Here is a tiny trained network, its code and every weight. The questions are about switching its units off for an input and a class, where a switched-off unit gives its printed mean instead of its output.

import numpy as np


def w(rows, s, z=0):
    codes = np.array(rows[::2]) - 128.0
    scale = np.full(codes.shape[1], s)
    scale[-1] = z or s
    return codes * scale


def f(y):
    return y / 2 * (1 + np.tanh(0.7978845608 * (y + 0.044715 * y**3)))


def log_softmax(a):
    a = a - a.max(-1, keepdims=True)
    return a - np.log(np.exp(a).sum(-1, keepdims=True))


def net(x, mask):
    res = np.array(x, float).reshape(1, 8) / 4 @ E
    y = f(res @ A[0][:, :-1].T + A[0][:, -1])
    res = res + np.where(mask, y, B[0][:, -1]) @ B[0][:, :-1]
    return log_softmax(res[-1] @ U[:, :-1].T + U[:, -1])


A, B = {}, {}
E = w([
[111,235,209,80,161,203,112,170,122],'x0',
[2,108,169,210,207,113,59,60,43],'x1',
[130,126,127,125,131,131,133,125,127],'x2',
[113,95,224,91,44,128,138,69,114],'x3',
[41,171,37,148,45,196,115,145,135],'x4',
[156,211,148,186,123,104,216,150,33],'x5',
[108,180,73,36,112,52,72,72,90],'x6',
[205,113,113,146,113,184,76,61,84],'x7',
],0.0057)
A[0] = w([
[103,99,121,104,137,152,69,133,174,77],'N1',
[115,97,198,110,24,125,147,94,108,167],'N2',
[124,132,105,121,112,124,154,106,102,9],'N3',
[146,89,161,201,130,176,147,147,171,59],'N4',
[128,185,112,162,90,118,242,92,52,74],'N5',
[100,88,136,205,113,234,192,147,157,133],'N6',
[200,140,125,95,88,122,158,142,174,60],'N7',
[178,134,83,81,90,156,163,158,162,65],'N8',
[120,178,158,72,162,211,97,138,133,67],'N9',
[153,57,50,168,77,76,162,106,125,135],'N10',
[131,102,136,139,93,105,74,137,143,2],'N11',
[42,175,42,158,1,203,119,143,121,5],'N12',
[125,71,82,150,100,79,164,105,126,21],'N13',
[139,211,168,89,144,191,117,140,136,104],'N14',
[85,117,142,190,141,105,50,140,107,93],'N15',
[102,90,122,94,128,141,73,121,202,44],'N16',
[99,200,52,50,75,67,79,93,81,79],'N17',
[117,117,126,116,145,136,83,113,190,38],'N18',
[26,138,141,111,100,63,193,151,204,105],'N19',
[154,147,125,76,160,65,111,105,103,55],'N20',
[60,122,141,86,150,94,179,175,162,94],'N21',
[210,103,184,99,204,68,118,129,130,13],'N22',
[152,150,62,134,208,129,118,151,134,58],'N23',
[81,102,137,130,171,146,131,110,87,32],'N24',
[164,152,52,155,203,129,122,151,146,190],'N25',
[212,129,104,139,87,225,59,71,76,107],'N26',
[121,89,119,81,166,158,98,118,207,144],'N27',
[73,117,150,157,164,130,108,98,107,33],'N28',
[164,196,131,177,111,72,151,170,79,123],'N29',
[110,111,180,89,83,126,153,100,115,28],'N30',
],0.0099,0.0064)
B[0] = w([
[133,75,154,128,101,147,116,144,98,164],'N1',
[92,128,63,75,143,149,91,144,254,223],'N2',
[144,147,127,178,57,149,151,147,117,106],'N3',
[179,167,141,99,82,100,210,187,111,173],'N4',
[122,37,147,103,76,164,84,148,88,196],'N5',
[153,159,143,40,113,95,186,157,120,244],'N6',
[72,154,79,146,97,141,155,48,71,197],'N7',
[72,148,70,135,95,136,143,48,93,201],'N8',
[84,167,184,165,130,76,109,161,101,181],'N9',
[66,198,202,151,179,94,81,145,95,238],'N10',
[153,131,134,214,57,155,141,179,128,111],'N11',
[141,58,204,231,173,161,174,51,207,218],'N12',
[107,183,188,210,100,93,116,181,110,148],'N13',
[65,164,170,164,148,76,91,136,109,206],'N14',
[89,161,80,110,108,132,141,49,108,191],'N15',
[135,62,147,117,74,163,111,154,100,170],'N16',
[162,171,147,32,101,101,229,185,120,212],'N17',
[133,97,148,168,92,160,117,155,102,135],'N18',
[219,143,69,150,189,125,77,141,87,206],'N19',
[159,135,151,152,105,145,214,162,135,148],'N20',
[195,143,87,163,153,114,98,118,103,178],'N21',
[157,83,193,210,168,163,199,73,184,190],'N22',
[145,146,95,140,88,150,116,165,213,164],'N23',
[131,150,69,167,62,134,152,97,113,140],'N24',
[104,119,91,84,137,138,84,128,221,254],'N25',
[229,130,46,152,193,108,83,153,80,216],'N26',
[109,58,154,80,108,151,113,129,90,225],'N27',
[99,149,72,151,85,155,154,78,101,160],'N28',
[122,44,138,101,105,161,87,121,90,201],'N29',
[122,154,109,180,97,137,118,177,195,135],'N30',
],0.022,0.0059)
U = w([
[75,152,46,136,89,138,158,56,100,102],'0',
[163,75,180,190,182,150,191,104,196,127],'1',
[126,38,145,104,77,167,74,190,99,97],'2',
[170,149,132,68,122,91,212,184,146,99],'3',
[62,169,169,173,150,72,68,185,129,127],'4',
[110,105,114,54,209,109,106,111,148,253],'5',
[214,120,55,140,199,110,87,148,115,113],'6',
[94,129,69,102,130,143,80,174,254,103],'7',
],0.0087,0.014)

Each question gives the input, the list of numbers given to net, and the class t.
The units are the neurons (one row each of A and B). Each row of codes is followed by its name. A weight is (code - 128) times the scale printed after its matrix; where a second scale follows, it is the last column's (A, B and U).
mask holds one flag per neuron, in row order. A switched-off neuron (its flag False) gives its mean, the last column of its row in B, instead of its output. The means were averaged over made-up inputs and are rounded, as every weight is.
A unit's drop is (log p(t) with every unit on - log p(t) with that unit switched off) / (log p(t) with every unit on - log p(t) with every unit switched off).
The circuit of an input: a set's keep is (log p(t) with only the set's units on - log p(t) with every unit switched off) / (log p(t) with every unit on - log p(t) with every unit switched off). Starting from the 12 units with the biggest drops (on a tie, the unit counted first), units are removed one at a time, each time the one whose removal leaves the highest keep (on an exact tie, the one counted first), for as long as the keep stays at least 0.8.
circuit, biggest first: the units of the circuit, biggest drop first
k most important neurons: the k neurons with the biggest drops, biggest first
drop when u is switched off: that unit's drop, to one decimal
input [-6,7,1,8,-4,3,-1,1], class 7: circuit, biggest first => [N2]
input [-2,-5,-7,1,5,-8,-7,-8], class 2: 2 most important neurons => [N27 N16]
input [-6,0,-1,5,8,8,-8,-3], class 1: 4 most important neurons => [N12 N27 N17 N16]
input [-3,-6,7,-2,7,-3,7,-6], class 1: 2 most important neurons => [N12 N6]
input [1,1,-1,-8,3,0,-6,2], class 7: 3 most important neurons => [N25 N17 N23]
input [-5,-7,7,5,-2,-3,7,3], class 0: 3 most important neurons => [N7 N8 N6]
input [-7,-7,6,2,2,-1,0,3], class 0: 4 most important neurons => [N8 N7 N14 N9]
input [0,3,-4,-5,0,-4,-8,3], class 3: 2 most important neurons => [N4 N6]
input [2,8,7,5,-3,8,4,-8], class 0: 3 most important neurons => [N28 N15 N24]
input [-8,3,-8,-3,-2,4,-6,-6], class 4: 2 most important neurons => [N10 N13]
input [2,5,0,-3,-5,2,-6,8], class 6: 2 most important neurons => [N26 N17]
input [6,-5,-3,-2,-1,6,0,2], class 2: 3 most important neurons => [N29 N5 N10]
input [-1,5,-3,6,-2,6,4,6], class 2: 3 most important neurons => [N5 N25 N19]
input [4,1,-6,3,7,5,-8,-5], class 3: circuit, biggest first => [N6]
input [3,4,1,-5,-2,-1,5,-8], class 6: circuit, biggest first => [N19 N21]
input [-3,0,-2,2,4,7,-4,-6], class 2: drop when N5 is switched off => 1.3
input [8,4,-4,-6,-6,-4,-5,5], class 4: drop when N14 is switched off => 0.3
input [4,-4,-6,1,2,3,-7,6], class 3: drop when N19 is switched off => 0.1
